Here is a tiny trained network, its code and every weight. The questions are about switching its units off for an input and a class, where a switched-off unit gives its printed mean instead of its output.

import numpy as np


def w(rows, s, z=0):
    codes = np.array(rows[::2]) - 128.0
    scale = np.full(codes.shape[1], s)
    scale[-1] = z or s
    return codes * scale


def norm(h):
    return h / np.sqrt((h * h).mean(-1, keepdims=True) + 1e-5)


def f(y):
    return y / 2 * (1 + np.tanh(0.7978845608 * (y + 0.044715 * y**3)))


def log_softmax(a):
    a = a - a.max(-1, keepdims=True)
    return a - np.log(np.exp(a).sum(-1, keepdims=True))


def net(x, mask):
    res = np.array(x, float).reshape(1, 7) / 4 @ E
    u = 0
    for l in range(4):
        y = f(norm(res) @ A[l][:, :-1].T + A[l][:, -1])
        res = res + np.where(mask[u : u + 4], y, B[l][:, -1]) @ B[l][:, :-1]
        u += 4
    return log_softmax(norm(res)[-1] @ U[:, :-1].T + U[:, -1])


A, B = {}, {}
E = w([
[148,127,112,114,114,125,152,153,134],'x0',
[114,114,140,115,135,146,109,131,119],'x1',
[149,134,211,156,172,191,209,219,87],'x2',
[117,141,120,118,138,110,128,134,132],'x3',
[88,194,113,129,76,76,122,159,25],'x4',
[130,121,136,149,127,137,121,104,124],'x5',
[213,177,218,2,115,156,131,85,160],'x6',
],0.0085)
A[0] = w([
[119,91,2,125,125,147,79,114,128,31],'L0N0',
[139,142,124,61,73,121,99,83,160,70],'L0N1',
[43,114,166,161,114,143,145,100,173,6],'L0N2',
[186,121,119,82,82,84,92,84,75,218],'L0N3',
],0.0082,0.0014)
B[0] = w([
[159,135,247,171,106,121,106,54,187,254],'L0N0',
[176,144,74,128,147,214,179,63,118,230],'L0N1',
[144,126,120,54,132,195,129,211,173,144],'L0N2',
[22,104,122,53,143,152,104,140,82,236],'L0N3',
],0.012,0.0041)
A[1] = w([
[86,90,103,154,1,96,82,108,182,204],'L1N0',
[111,98,88,166,79,120,87,111,162,254],'L1N1',
[122,91,107,163,194,118,167,119,122,18],'L1N2',
[197,87,107,87,106,136,120,91,191,162],'L1N3',
],0.0092,0.0003)
B[1] = w([
[139,155,254,33,133,154,166,196,88,254],'L1N0',
[124,149,135,72,124,124,180,151,122,202],'L1N1',
[85,79,124,146,80,129,163,122,186,167],'L1N2',
[154,97,127,157,173,74,104,133,110,255],'L1N3',
],0.0089,0.0043)
A[2] = w([
[253,165,136,89,163,164,159,100,141,196],'L2N0',
[58,146,144,152,54,40,172,114,141,4],'L2N1',
[73,58,125,110,152,167,188,173,232,124],'L2N2',
[111,110,176,108,167,30,54,131,241,20],'L2N3',
],0.0062,0.0014)
B[2] = w([
[100,187,153,188,128,87,68,167,179,254],'L2N0',
[102,177,152,154,148,180,68,174,148,148],'L2N1',
[185,50,66,78,48,118,254,61,154,228],'L2N2',
[203,157,178,178,108,126,116,150,143,181],'L2N3',
],0.0099,0.0043)
A[3] = w([
[47,63,120,192,82,89,189,173,69,198],'L3N0',
[175,66,227,99,254,143,73,85,238,6],'L3N1',
[200,123,4,77,107,137,72,3,210,2],'L3N2',
[156,199,200,100,98,130,83,155,103,7],'L3N3',
],0.0061,0.0009)
B[3] = w([
[112,132,80,190,222,138,17,116,107,177],'L3N0',
[145,152,147,180,163,84,152,139,155,255],'L3N1',
[87,166,13,217,185,162,105,234,53,186],'L3N2',
[146,27,136,97,2,50,116,125,73,188],'L3N3',
],0.0096,0.0071)
U = w([
[217,157,229,134,146,55,164,120,247,251],'0',
[124,185,74,202,251,112,58,175,129,234],'1',
[83,160,222,50,71,54,112,172,75,54],'2',
[85,194,48,23,136,132,111,53,103,18],'3',
[136,49,63,145,122,152,209,117,189,28],'4',
],0.011,0.0014)

Each question gives the input, the list of numbers given to net, and the class t.
The units are the neurons (one row each of A and B). Each row of codes is followed by its name. A weight is (code - 128) times the scale printed after its matrix; where a second scale follows, it is the last column's (A, B and U).
mask holds one flag per neuron, layer by layer. A switched-off neuron (its flag False) gives its mean, the last column of its row in B, instead of its output. The means were averaged over made-up inputs and are rounded, as every weight is.
A unit's drop is (log p(t) with every unit on - log p(t) with that unit switched off) / (log p(t) with every unit on - log p(t) with every unit switched off).
The circuit of an input: a set's keep is (log p(t) with only the set's units on - log p(t) with every unit switched off) / (log p(t) with every unit on - log p(t) with every unit switched off). Starting from the 12 units with the biggest drops (on a tie, the unit counted first), units are removed one at a time, each time the one whose removal leaves the highest keep (on an exact tie, the one counted first), for as long as the keep stays at least 0.8.
units of the circuit, in order: the units of the circuit, biggest drop first
top k neurons: the k neurons with the biggest drops, biggest first
top k neurons in layer l: the k neurons of layer l with the biggest drops, biggest first
input [-6,-8,-8,7,-2,-1,3], class 1: units of the circuit, in order -> L3N2
input [7,1,-2,-6,8,3,-8], class 2: units of the circuit, in order -> L1N0, L0N0
input [6,1,7,-3,-5,8,0], class 4: top 2 neurons -> L0N0, L2N2
input [4,1,-7,7,1,5,-5], class 2: top 2 neurons -> L1N0, L3N3
input [-4,4,-6,3,7,-6,2], class 3: top 2 neurons -> L0N1, L0N3
input [2,-4,-4,3,7,-2,4], class 3: top 2 neurons -> L0N3, L0N1
input [6,-5,-6,0,4,7,3], class 3: top 2 neurons -> L0N3, L0N1
input [2,-2,-1,5,-8,-5,4], class 1: units of the circuit, in order -> L3N2, L1N0
input [3,-5,1,-3,0,1,-8], class 4: top 3 neurons in layer 2 -> L2N2, L2N0, L2N3
input [8,-5,2,-7,2,2,-2], class 1: top 2 neurons -> L0N0, L3N0
input [7,-1,0,-3,-8,-6,-6], class 0: top 2 neurons -> L0N0, L0N1
input [7,3,-6,6,1,2,8], class 3: top 2 neurons -> L0N3, L0N0
input [-4,-3,-1,-1,7,6,-4], class 2: units of the circuit, in order -> L1N0, L0N1
input [-3,7,-2,-3,-6,-4,-6], class 0: units of the circuit, in order -> L0N0
input [8,0,0,8,1,-7,-5], class 2: units of the circuit, in order -> L0N0, L1N0
input [1,6,-6,0,-6,4,2], class 1: top 2 neurons -> L0N1, L3N2
input [-7,5,-5,7,-2,2,3], class 1: top 2 neurons -> L0N1, L3N2
input [-6,7,-5,-2,1,-1,8], class 3: top 2 neurons in layer 3 -> L3N0, L3N1
input [0,-7,-2,3,7,-6,8], class 3: top 2 neurons -> L0N1, L1N0
input [-1,5,2,3,-8,6,-3], class 4: units of the circuit, in order -> L2N2
input [-8,0,0,3,-6,7,-4], class 0: top 3 neurons in layer 0 -> L0N1, L0N3, L0N0
